Below is a small trained network, with its code and all its weights. Each question gives an input and a class and asks what happens when units are switched off, that is, made to give their printed mean instead of their output.

import numpy as np


def w(rows, s, z=0):
    codes = np.array(rows[::2]) - 128.0
    scale = np.full(codes.shape[1], s)
    scale[-1] = z or s
    return codes * scale


def norm(h):
    return h / np.sqrt((h * h).mean(-1, keepdims=True) + 1e-5)


def f(y):
    return np.maximum(y, 0)


def log_softmax(a):
    a = a - a.max(-1, keepdims=True)
    return a - np.log(np.exp(a).sum(-1, keepdims=True))


def net(x, mask):
    res = np.array(x, float).reshape(1, 3) / 4 @ E
    u = 0
    for l in range(3):
        y = f(norm(res) @ A[l][:, :-1].T + A[l][:, -1])
        res = res + np.where(mask[u : u + 10], y, B[l][:, -1]) @ B[l][:, :-1]
        u += 10
    return log_softmax(norm(res)[-1] @ U[:, :-1].T + U[:, -1])


A, B = {}, {}
E = w([
[40,207,189],'x0',
[187,255,12],'x1',
[55,185,50],'x2',
],0.0093)
A[0] = w([
[87,45,49,67],'0.n1',
[133,165,128,7],'0.n2',
[107,248,203,2],'0.n3',
[148,169,200,100],'0.n4',
[31,194,137,141],'0.n5',
[80,69,32,24],'0.n6',
[136,124,85,172],'0.n7',
[164,107,172,77],'0.n8',
[57,95,67,61],'0.n9',
[138,245,134,117],'0.n10',
],0.015,0.0033)
B[0] = w([
[88,46,93,188],'0.n1',
[139,116,96,143],'0.n2',
[81,20,3,222],'0.n3',
[127,109,210,186],'0.n4',
[44,184,100,249],'0.n5',
[141,58,239,183],'0.n6',
[170,142,103,190],'0.n7',
[135,100,185,180],'0.n8',
[35,172,175,177],'0.n9',
[168,83,125,253],'0.n10',
],0.019,0.0062)
A[1] = w([
[113,77,46,56],'1.n1',
[122,78,101,63],'1.n2',
[79,254,133,87],'1.n3',
[208,87,106,64],'1.n4',
[168,119,123,30],'1.n5',
[106,86,74,119],'1.n6',
[162,83,105,50],'1.n7',
[252,210,32,214],'1.n8',
[118,167,157,1],'1.n9',
[225,157,204,165],'1.n10',
],0.012,0.0035)
B[1] = w([
[128,108,194,210],'1.n1',
[127,92,121,171],'1.n2',
[18,140,74,155],'1.n3',
[106,127,117,197],'1.n4',
[118,131,107,141],'1.n5',
[109,96,107,210],'1.n6',
[111,105,134,170],'1.n7',
[152,189,3,254],'1.n8',
[114,119,127,128],'1.n9',
[101,230,142,190],'1.n10',
],0.024,0.0061)
A[2] = w([
[134,136,148,3],'2.n1',
[148,159,226,65],'2.n2',
[147,168,150,46],'2.n3',
[152,143,165,162],'2.n4',
[207,41,249,250],'2.n5',
[98,54,97,147],'2.n6',
[183,180,34,114],'2.n7',
[109,63,112,122],'2.n8',
[147,143,161,19],'2.n9',
[157,136,116,17],'2.n10',
],0.015,0.0019)
B[2] = w([
[125,85,127,132],'2.n1',
[86,204,217,172],'2.n2',
[86,105,113,135],'2.n3',
[79,129,127,145],'2.n4',
[129,205,206,255],'2.n5',
[187,75,81,235],'2.n6',
[249,189,73,219],'2.n7',
[184,93,87,210],'2.n8',
[104,99,130,137],'2.n9',
[103,132,114,136],'2.n10',
],0.021,0.0086)
U = w([
[199,197,153,22],'0',
[124,53,54,177],'1',
[108,164,245,146],'2',
[62,93,76,162],'3',
[147,169,136,96],'4',
[202,181,1,178],'5',
[153,42,182,168],'6',
[176,166,132,2],'7',
],0.017,0.0092)

Each question gives the input, the list of numbers given to net, and the class t.
The units are the neurons (one row each of A and B). Each row of codes is followed by its name. A weight is (code - 128) times the scale printed after its matrix; where a second scale follows, it is the last column's (A, B and U).
mask holds one flag per neuron, layer by layer. A switched-off neuron (its flag False) gives its mean, the last column of its row in B, instead of its output. The means were averaged over made-up inputs and are rounded, as every weight is.
A unit's drop is (log p(t) with every unit on - log p(t) with that unit switched off) / (log p(t) with every unit on - log p(t) with every unit switched off).
The circuit of an input: a set's keep is (log p(t) with only the set's units on - log p(t) with every unit switched off) / (log p(t) with every unit on - log p(t) with every unit switched off). Starting from the 12 units with the biggest drops (on a tie, the unit counted first), units are removed one at a time, each time the one whose removal leaves the highest keep (on an exact tie, the one counted first), for as long as the keep stays at least 0.8.
units of the circuit, in order: the units of the circuit, biggest drop first
unit that matters most: the unit with the biggest drop
top k neurons: the k neurons with the biggest drops, biggest first
top k neurons in layer l: the k neurons of layer l with the biggest drops, biggest first
input [-2,-5,4], class 6: units of the circuit, in order -> 1.n8
input [-8,-8,-7], class 2: units of the circuit, in order -> 0.n3; 2.n5
input [1,2,5], class 3: units of the circuit, in order -> 1.n8; 2.n7
input [8,-5,2], class 1: top 2 neurons in layer 2 -> 2.n5; 2.n2
input [1,1,3], class 3: units of the circuit, in order -> 2.n7; 1.n8
input [-1,-4,6], class 3: top 2 neurons -> 0.n9; 0.n5
input [-2,-1,8], class 3: top 3 neurons in layer 0 -> 0.n9; 0.n5; 0.n3
input [-7,-3,-2], class 6: top 3 neurons -> 0.n1; 1.n8; 2.n5
input [-8,2,3], class 6: units of the circuit, in order -> 0.n6; 1.n8
input [-8,-2,-4], class 6: top 3 neurons -> 1.n8; 0.n1; 2.n7
input [3,1,8], class 3: top 2 neurons in layer 0 -> 0.n5; 0.n9
input [-6,-7,-5], class 2: top 2 neurons -> 0.n3; 2.n5
input [-7,-6,8], class 6: top 2 neurons -> 0.n1; 0.n6
input [-8,-3,2], class 6: unit that matters most -> 0.n1
input [3,2,4], class 3: top 2 neurons -> 0.n5; 1.n8
input [-1,0,6], class 3: top 3 neurons -> 0.n9; 0.n5; 0.n3
input [8,-4,4], class 1: top 2 neurons -> 0.n3; 2.n5
input [-5,-8,2], class 6: top 4 neurons -> 1.n8; 0.n1; 2.n5; 0.n3
input [-8,-6,1], class 6: top 2 neurons in layer 0 -> 0.n1; 0.n3
input [7,0,6], class 3: unit that matters most -> 0.n5
input [-8,-6,7], class 6: top 2 neurons -> 0.n1; 0.n6
input [-1,0,-3], class 2: top 2 neurons -> 0.n3; 1.n8
